Below is a small trained network, with its code and all its weights. Each question gives an input and a class and asks what happens when units are switched off, that is, made to give their printed mean instead of their output.

import numpy as np


def w(rows, s, z=0):
    codes = np.array(rows[::2]) - 128.0
    scale = np.full(codes.shape[1], s)
    scale[-1] = z or s
    return codes * scale


def f(y):
    return np.maximum(y, 0)


def log_softmax(a):
    a = a - a.max(-1, keepdims=True)
    return a - np.log(np.exp(a).sum(-1, keepdims=True))


def net(x, mask):
    res = np.array(x, float).reshape(1, 4) / 4 @ E
    y = f(res @ A[0][:, :-1].T + A[0][:, -1])
    res = res + np.where(mask, y, B[0][:, -1]) @ B[0][:, :-1]
    return log_softmax(res[-1] @ U[:, :-1].T + U[:, -1])


A, B = {}, {}
E = w([
[66,217,135],'x0',
[244,177,68],'x1',
[191,124,79],'x2',
[2,125,81],'x3',
],0.0084)
A[0] = w([
[46,131,140,108],'neuron 0',
[69,115,224,147],'neuron 1',
[111,157,170,121],'neuron 2',
[59,69,79,134],'neuron 3',
[106,133,27,107],'neuron 4',
[154,52,181,106],'neuron 5',
[86,142,106,142],'neuron 6',
[250,98,225,176],'neuron 7',
[163,54,163,207],'neuron 8',
[84,188,238,167],'neuron 9',
[140,93,128,254],'neuron 10',
[25,150,205,117],'neuron 11',
[63,156,81,206],'neuron 12',
[63,84,163,129],'neuron 13',
[90,218,206,144],'neuron 14',
[125,240,19,247],'neuron 15',
],0.011,0.0063)
B[0] = w([
[115,121,121,194],'neuron 0',
[108,81,150,211],'neuron 1',
[181,81,96,155],'neuron 2',
[106,156,189,188],'neuron 3',
[147,174,106,165],'neuron 4',
[102,120,131,171],'neuron 5',
[143,141,130,169],'neuron 6',
[129,145,185,247],'neuron 7',
[119,142,186,205],'neuron 8',
[164,8,162,217],'neuron 9',
[176,132,176,207],'neuron 10',
[114,82,126,228],'neuron 11',
[133,128,139,215],'neuron 12',
[91,107,151,194],'neuron 13',
[135,86,93,203],'neuron 14',
[205,106,103,255],'neuron 15',
],0.013,0.0099)
U = w([
[61,200,82,38],'0',
[68,166,225,92],'1',
[211,58,158,245],'2',
[178,199,1,136],'3',
[102,94,26,3],'4',
[28,52,119,44],'5',
],0.0085,0.0047)

Each question gives the input, the list of numbers given to net, and the class t.
The units are the neurons (one row each of A and B). Each row of codes is followed by its name. A weight is (code - 128) times the scale printed after its matrix; where a second scale follows, it is the last column's (A, B and U).
mask holds one flag per neuron, in row order. A switched-off neuron (its flag False) gives its mean, the last column of its row in B, instead of its output. The means were averaged over made-up inputs and are rounded, as every weight is.
A unit's drop is (log p(t) with every unit on - log p(t) with that unit switched off) / (log p(t) with every unit on - log p(t) with every unit switched off).
The circuit of an input: a set's keep is (log p(t) with only the set's units on - log p(t) with every unit switched off) / (log p(t) with every unit on - log p(t) with every unit switched off). Starting from the 12 units with the biggest drops (on a tie, the unit counted first), units are removed one at a time, each time the one whose removal leaves the highest keep (on an exact tie, the one counted first), for as long as the keep stays at least 0.8.
units of the circuit, in order: the units of the circuit, biggest drop first
unit that matters most: the unit with the biggest drop
k most important neurons: the k neurons with the biggest drops, biggest first
drop when u is switched off: that unit's drop, to one decimal
input [-2,4,-6,-5], class 1: unit that matters most : neuron 15
input [-5,1,-7,5], class 1: units of the circuit, in order : [neuron 3; neuron 15]
input [-3,2,-5,3], class 1: 4 most important neurons : [neuron 15; neuron 9; neuron 14; neuron 2]
input [4,-4,-1,2], class 5: units of the circuit, in order : [neuron 15; neuron 11; neuron 7]
input [-2,5,6,8], class 3: 2 most important neurons : [neuron 9; neuron 4]
input [8,2,-5,3], class 2: 2 most important neurons : [neuron 15; neuron 9]
input [6,3,-8,5], class 2: 2 most important neurons : [neuron 15; neuron 9]
input [-6,5,6,8], class 3: 2 most important neurons : [neuron 9; neuron 4]
input [-5,0,-8,-4], class 1: drop when neuron 15 is switched off : 0.4
input [-1,-6,-2,-5], class 5: drop when neuron 1 is switched off : 0.2
input [0,2,0,6], class 3: drop when neuron 9 is switched off : 0.3
input [3,8,0,0], class 3: drop when neuron 9 is switched off : 0.3
